Each row is followed by its class.
[ 22  30  -7  19  31 -43 -19 -24   2 -31   9  -5  -6  -3 -16 -15 -52  38
  13  15   8  22  31 -56  92  25  10   7  29  14  26  -5  14  -1 -14  -5
  -9 -23  11]
<101>
[ 51  34   0  52   1  -2 -16 -21 -38 -22   6   7 -14  39 -72   1 -58  20
 -44  15   0  -3  36 -36  65  40  -8  20  22 -18  27 -26  -3  -2   6   9
  13   4 -28]
<80>
[  9  -5 -43  20  -6 -31  -1  24  11 -34  14  51  68 -16 -52   8  -8   1
   1   1  20  15  28 -12  24  48  34  -6  55 -16  12 -12 -28  -3 -35   3
 -52 -14   7]
<101>
[-26  17 -33  31  18 -23 -16 -30  10   7   0  -4   3 -15  17 -16 -17 -32
  -2   5  17  29  47  18  12  15  35  18  13  24   3  26  15 -44  17  -1
  -1  10   9]
<133>
[ 29   1  48  23  23  15   2  35 -15  16 -29 -37  -4  42 -10  27  10 -24
  27 -17  43 -23 -15 -20  53 -20 -50 -10  21   1 -21  33  15 -25  41 -24
  -7 -21   1]
<80>
[ 31  21  -4   8  15   2   3  13  23 -19 -12   8  -7  33 -16  -9 -14  -1
 -18  -8   2  26  17 -10  33  33   8  10  11  15  21  -6 -22   8  18 -10
   2   6 -12]
<3>
[  6  15 -39  15  12 -15 -21 -19  -5  12  22  21   7  -6   1 -20 -16  90
  32  35 -20  63  56  13  23  42  26  32   8  28  38  65 -24 -66 -20  15
   6 -31  16]
<79>
[ 11  49 -24  24  11 -10 -23 -14  -6 -23  19  13   7  21 -59 -15 -30  14
   4  51   5 -24  44  -1  56  59 -14  21  25  11  60 -18   0   2   9   7
  -2  -5 -37]
<59>
[ 13  43  22 -20  17 -21 -20   3 -26  15 -25 -11  23 -25   8 -34   6 -43
   8   8   4   9 -25  41  29  20  16  -3  46 -29 -25  46  47 -48  18 -22
 -19  -8  14]
<59>
[ 18  18  -8 -12  25   4  -1  -7 -13 -50  -5   5  -4 -11  22  30 -39 -49
  28  37  29  78  -2  19  29  44  33   4  17  14  40  21   7 -36  -9  -1
  10   3 -11]
<79>
[ 17  74  25  35  -9 -30  17   1 -21 -19  19 -17 -14  26 -66 -13 -39  27
 -17  10   6 -33  20 -26  29  55  -3  13  27 -16  19   1  21  37  13  23
   9  15   1]
<79>
[ 16  14  35  -4   4 -14   0   8 -30 -26 -24 -24   2  30  -9   7   1  24
  36  14  40 -59  22 -48  58   4 -34   4  19  21   5  16   3 -28   4  -8
  25 -22  42]
<59>
[ 37 -29  22  -1 -15   0  21  24 -50  -5 -42 -44  -6  15 -14   8  27   6
  65  30  54 -31 -13   5  33  -9 -30  10  19 -34   5  61  -1 -45   1 -25
 -20 -32  51]
<79>
[ -9  49 -12  49  31 -25  -2 -20  -8  23   9  39   4  31 -64 -18 -46   9
   0  24  16 -15  41  72  31  58 -24  17  26  16  59  -5 -10   0  42  32
  -2  29 -29]
<153>
[ 26 -30 -16 -10  20 -12 -19  -2 -14  62  10  -8   6  11  -5 -36 -45  41
  58   5  11  49  15  55  38  18  17  -1 -20   6  43  38 -23 -17 -25 -24
 -25 -29  -9]
<133>
[  9  36 -14  11  14 -12  -7  -4   2  23  11 -30  16 -16  -9  10  31 -30
  34  11  56  37  28 -11  51 -23  36 -16  29   4  12  41 -41 -45 -25  -6
 -40  16 -22]
<59>
[ 24 -23  20  -7 -23  29  -7  30 -17 -25 -43 -26 -14  12 -17  17   8  -9
  17  -3  53 -11 -20  12  18   5 -30  25  10  -9 -35  24 -10 -52   6 -28
 -13 -33  22]
<154>
[ 54  13 -23  23  -7  12   1   5 -18 -22   5  16 -20  12 -37  10 -40  -2
  -3  30  44  30  17 -22  53  26  -9  18  24  13  19  19  -7  11   3  16
 -21  -4  -9]
<3>
[ 36  35  -7  36  -1 -25  -9  -6 -33   3  -3 -22 -33  -5 -38 -31 -73  41
 -17  45  29  24  23 -30  46  33   1  21  14  10  73  33  58  18  -6   9
   4  -7   2]
<133>
[ 10  47 -38  24  35 -13  10  18  10   9   6  37 -14   2  -6  15 -25  13
  25  25  44  51  11  25  28  29  27   3  44  34  47  31  10   7  17  12
 -16  -3  18]
<79>
[  42   80   -2   22    1  -21    2    5  -46   10  -12   -6   27   28
 -101    4  -13  -17  -42   22   26   -6   -2  -17   36   66  -11   16
   16  -23   36   -4    3   37   22   -1   23   28  -33]
<154>
[ 52 -41 -16   0   2   9 -55 -22  14 -15 -26   5  15   8  -6 -28   7 -34
  -8   0   4  61  26  51 -55  35  28  20   0   9 -37  31 -69 -35 -34   1
 -24 -20 -63]
<79>
[ 39  32   7 -35 -28   1   0 -41 -19 -76   4 -18 -36  -5 -41  45  20 -13
   7  60  53  92  34 -54  46  16  24   7  23   4  12  11 -90 -12 -43  30
  14 -14 -20]
<79>
[ 19  44  12  27  -2   1   8  -8 -28 -41 -19   5  -3  13 -36   7 -16   7
 -33  28  38  28  22 -33  31  19  25  22  41  23  27   2 -16 -12 -28   5
 -15  12  20]
<3>
[-17  22 -22  29  26 -22  11  -9   3  35  -2  34 -39  -5 -27 -28 -46  38
  13  23   8  20  32  29  34  32  15   3  16  17  58   0   9 -16  -6 -28
   7  14  -8]
<133>
[ 25  25  14  31  28 -15 -45 -77  -5 -35 -21 -26  37   3   1 -20  -1 -18
 -72  32 -31  31 -16 -14  11  34  49  41   7 -12 -25 -16 -53 -14 -20 -23
 -61  19 -85]
<79>
[ 31  14 -29  21  -9  -9 -51  -9   1  61  -1   3  25  -1 -33 -12 -34 -10
 -14  -1 -18  78  29  11 -50  19   3  16 -29  28 -28  45 -33 -79 -23 -14
   3 -30 -35]
<79>
[-30  67   6 -50  16  -6 -27  -3  -2  37  45 -20 -25 -61  25  13  31  58
  12   8   6  13  34 -38  21  27  55 -14 -15  49  21  16 -27   2 -69 -20
  76   0 -35]
<154>
[  9   4 -19  27  32 -19   6 -34  23 -37  18  10   5  34  -6 -12 -25  32
  44  13  12  30  22 -10  56  20  -5  18  24 -12  30  -3 -25  -4 -14  20
 -26  19 -21]
<133>
[  8  12 -15 -27  -2  17 -64 -33 -43  20 -16 -20 -23 -28 -31  10 -37  42
 -36  49  -1 110  13  -4  54  21  64  31 -27  32  23  30 -36 -71 -24 -33
   5 -37 -21]
<79>
[ 25  15 -30   4  24 -50  -1  -8   1 -35 -22   5   5  -8 -34 -11 -18   9
  32  29  37  53  -8  18  42  33  11   7  44 -41  55  22  31   3 -22  32
  -6  16  17]
<153>
[ 29 -22 -32  17 -10  -4   5   7  26 -24 -17  33  -7  12 -44   8 -20  50
  10  14  13  66  32 -42   9  17  25  25  18  16  28  33 -51 -15 -42   0
 -28 -21  19]
<133>
[  0  23 -39  27  15 -41   9   0 -11 -15 -16  34  31 -25 -37 -18 -19 -11
  -2  25   8   8  -2  41   4  45  26   1  31  -8  38  11  12   8  -1   7
 -42  15  17]
<101>
[ 24  47 -42 -48  23 -15 -11  33  22 -24 -46   6  -2 -33   5   8  38 -60
 -52   5  42  53 -19  20  29  19  61  -9  41   3   4  35  -2  25  22   7
  19  30  25]
<80>
[ 18 -22 -40  26 -23 -22 -17 -37 -18   8 -17  14  45   5 -23 -64 -35 -16
 -60  31 -45  57 -27  45 -49   8  17   4 -20 -28 -33 -13  -4 -20 -31  13
 -47  25 -43]
<154>
[ 49   4  -5  21  31  -9   6  -7   8 -22  -9  -2  -5 -24 -39 -17 -29  45
  11  10  17  76  -9  31   1  49 -21  17   5 -15  28  15  17   6 -23  -6
 -28 -21 -44]
<153>
[-23  36   4  17  28   0 -13   0   6  12  22  -8 -19 -40  27  23 -11 114
  -8 -20   1  48   1 -10  30   4  64 -21 -20  54 -36 -12 -12 -29 -58 -32
 -17 -37 -14]
<59>
[ 48  10 -11  48  -5  -2  16  19 -19  -1 -20  -6  -5  21 -42   2 -17 -19
 -23  15  23 -10  -8  16  19  23 -13   8  26 -46   8   7  29  23   8  -9
 -17  12 -15]
<79>
[ 16  -3   2  13 -18 -11 -43 -14 -16  17 -29 -33 -53 -30  31 -17 -30  34
 -17  -4  11  31  40  21  40 -12  46  19 -11  32 -69  35  -8 -98 -11 -30
  -8 -67  49]
<3>
[  59    1    1   -1  -30    6  -20   14   40   44  -34   -2  -31   29
  -17   18  -15   32  -56  -23   27   -6   45  -41   48   -2    4   51
  -11    6  -43   19 -109  -28   13  -34   37  -12   -9]
<154>
[ -7 -16 -24  31  24 -22 -24 -39 -16  35  21  10  17 -40  -1  -3 -13 -18
  27 -12   6  18   8  26  30  31  24 -16  -3  15 -35  11 -32 -66 -16 -43
 -57 -11 -50]
<80>
[ 45  33  30   2  21 -14 -53 -19 -11  13  10 -19 -18  17   4   1 -64 -52
  24 -18 -14  -6  -1 -30  34  40   7   3  -3  19 -24  33   0 -23   5 -14
   5 -17 -31]
<79>
[  7  13 -18 -11  22 -22  -9  16  -8  -6 -16  10  -7 -27  12  35  19  34
  31  22  16  -2  -8  35  66  34  47  -9  16   3   7  33 -32 -18  -6 -15
 -29 -31  25]
<79>
[ 14  36  -7  30  36 -17   2 -32   7 -26  17   7  -1 -15 -71   3 -52  19
  -5  26  23  68  62 -17  53  66  24  21   5  41  45  -5 -44  -6 -19 -14
 -17  -2 -60]
<80>
[  -6  -11  -31   19   18    0   -1  -11  -10    9    3   -7   26  -47
   15   29   37   77   -3  -19    5   50  -50  -30   51    0   70    8
   -4   15  -44   37  -31  -11  -54  -45 -108  -20   20]
<3>
[ 22  25 -12  20  11   9   9   3  15  17  -5  13   9  29 -69  -2 -34   7
 -26  11   4  57  22   8  42  24  18  23   0   8  37  13 -70   1  35  -8
 -30  19 -41]
<101>
[ 43   9  11  17 -10  11  22  47 -37  14 -23 -26   6  -3 -38 -23 -13  57
  15  11  37 -23   7   4  42  10 -28  21  22 -21  11  50  37 -42  -8 -43
 -16 -27  41]
<59>
[ 14  16  26  -5  -2 -12  22   4 -15 -26 -30 -34 -16  20   2  19  16   2
  18  18  47 -30   2  21  24  20 -40  17   1   1 -12  27 -10  -3  46   6
  23 -14  26]
<79>
[ 60 -59 -64 -13 -65  -3 -12   5 -15 -36 -13 -26  35  41  10 -10   3 -60
 -36  10  46  -4  21 -64  11 -14  16  23   1 -14 -98   4 -11  -4 -33   5
  28   0  42]
<3>
[ 25  28 -25  39  16 -13  21  12 -27   6  -8  17   3   4 -53 -39 -28  14
   6  13  32  14  12   5  69  15 -13   3  54 -19  48  23  14 -39  35 -18
 -42  20  18]
<101>
[  4  11 -32  16   3  17 -20   3  22   8  42  24   4   9  -8 -14 -31  29
  -7   2  -4  36  31 -21   0  29  -8  18  15  11   5   3  20   2 -37   3
  29   4 -38]
<133>
[ 29 -48   9 -10   3  11   3  10 -14 -22 -39 -28  -7  18  17  32  13  -5
  31  14  52 -11   0  -4  37  -6   0  16   2  -5 -27  14 -25 -20   8 -31
  -2 -36  22]
<79>
[ 23 -12 -54  -2 -17 -22   2  26  -6  23  -3  14  13 -15 -21   2 -22  63
  47  41  60  34  22  -2  54  18  15  28  32  -6  44  53  16 -22 -59 -16
   1 -29  54]
<59>
[  8 -33  21 -24 -30  -4  13  13 -16  13 -44  -4 -18  12 -65 -13  -3  22
  12  37  13 -15  16  10  23   0 -22  16  -7 -25  16  19 -55 -20   5 -21
  12  -8   1]
<101>
[  8  26 -36  17  13 -39   9 -17  -8   4 -12  12  -5 -15 -11   9 -10  20
   6  50  27  64   8  18  60  37  26  -2   1   9  52  18 -28 -23   7   3
 -14  11 -25]
<3>
[ 12  14 -15  43  26 -19 -21 -35   8   6  -4  30  -2  15 -54  29 -49   0
  15  35  32  57  16  11  51  47   3  16   9  26  52  -7 -51  -7 -22 -12
 -45  -9 -63]
<133>
[ 20  34   7  10 -22  -5  12  20   5  22  14 -12  -4  30 -57 -15 -19  54
   9  12  22 -21  42 -28   8   8 -10  25  15 -16  22   1 -12   8  -9   2
  24 -10   4]
<59>
[ 46  19 -50  24  34 -14  -2  -7   7  -9 -10  17  20  -2 -31  21 -51  24
  -4  27  43  92  27 -29  85  33  47  31  21  20  37  29  -2  -1  -9 -14
 -18 -10   0]
<59>
[-17  30   6  22  53   7 -23   6 -29   6   7  19  17 -18 -15   8   8  42
  52   6  13  11 -14  10  49  19  -7 -13  41  22  43  27  20 -43 -39 -25
 -58 -18   2]
<133>
[ 46 -44  -3 -34 -28  35 -40  -3   4 -12 -12  32  35  19 -37  13  -1 -80
  -7   1  -9  35 -19 -12  25  -1  28  -1  25 -30 -34   3 -86 -34 -35 -22
 -66  -4 -44]
<59>
[  9  15  33 -25 -20   0   7  14 -28 -22 -32 -51 -15  13 -41  24  12  21
  -1  21  21   4   5 -41  33 -14  14 -11 -22 -18   0 -12 -24 -30 -12 -15
  38 -10   2]
<59>
[ -2  -9  10  10   8 -23  -3  -1 -15  26 -39 -30  -3  19  -1   1   6  -3
  39   6  29 -19   0  -4  25   4 -27  10  -7   5  -8  36   8 -49  21 -37
  13 -21  22]
<133>
[ 45 -30 -31  14  14   3   1  -1 -11 -19  -4  18   1  16 -33  34 -40 -18
  31  15  60  47  24 -39  79  36  37  17  17   2  14   8 -34 -11   7 -15
 -17   0 -29]
<3>
[  9 -25  17   4  27  11 -12  12  -1 -49 -41 -18  -5   2   0  45   1 -14
  13 -18  13 -17 -32 -17  77 -21  -3  -8   2 -20  -2   7 -10  -4   9  -4
 -39   6  12]
<101>
[ 56  28 -45  59  20  -4   0 -16 -22  23  -4  11  -7  26 -47 -25 -63  38
 -16  39  16  44  23  -8  51  45  10  54  20  -4  57  40  24   4  22 -15
 -15   2  -8]
<133>
[ -5  13 -11 -14  22 -15 -18 -29  24   0  21 -40  -7 -54  81  37  -1  74
   7  -8  21  79  11 -71  84 -20  39  24   2   5 -30  15  -5 -75 -53 -45
  28 -38  21]
<80>
[  7  17  -9  25  21 -16 -25 -34  16 -11  -5 -12  -2   2   2  -1 -16  22
   4  -6  23  18  21  14  35  20  16  14  -5  16 -12  -2 -35 -34 -46 -13
  -8  13 -37]
<59>
[ -1  -1 -13  -7  11 -19   9 -13   3 -16 -22 -24 -16 -16  21   2  -8   5
   9   1  31  22  26  51  47 -12   9  18   5 -15 -29  13   6 -27   4  -2
   7 -10  57]
<79>
[-10 -11  -9  -6  -7  24   3   7  34 -13   1  16  -6 -13  13  -4  33  68
 -38 -27 -12  52  40 -26 -42   1  71  15  -8  39 -56   4 -75 -30 -33 -10
   1  -9  -5]
<3>
[ 18  19  19   3 -31  17 -25 -23   2 -43 -23 -21 -57 -28 -52  -6 -36  25
  -1  11 -28  22  20 -11 -32  14  13  46 -32  17  35  37 -59 -50 -33  12
 -36 -18  13]
<154>
[  7  22   5 -12 -14  -5 -32 -19 -38   2  19 -26  -9 -34 -20  20  17  39
   1  29  -6  76   8 -68  70 -22  28 -24  15 -34   3  13  -2 -43 -90 -10
  24 -15 -21]
<101>
[ 41   8 -23  63  24 -21  11 -32 -13 -11  17 -29  25  24   0 -15 -17  44
   9  20  48  34  56  -8  64  18  -2  33  27   8  14  24  -2 -16  -1   4
 -19 -19   3]
<80>
[ 13 -18  -2 -14   8  -1   3 -14  -9 -13 -22 -14 102 -36  10 -17  49   4
 -32  13   6  98 -25  17  32  -1  36   6  33 -23 -53  13 -20 -59 -68 -71
 -85 -33   0]
<59>
[ 25  44 -12  31  26   7  -8  -9  -5 -11  14  14  11  -8 -25 -24 -48  23
 -41  -4   7  30  24  15  32  36 -11  29  30 -11  20 -18  30   3 -13 -13
  12  13 -19]
<101>
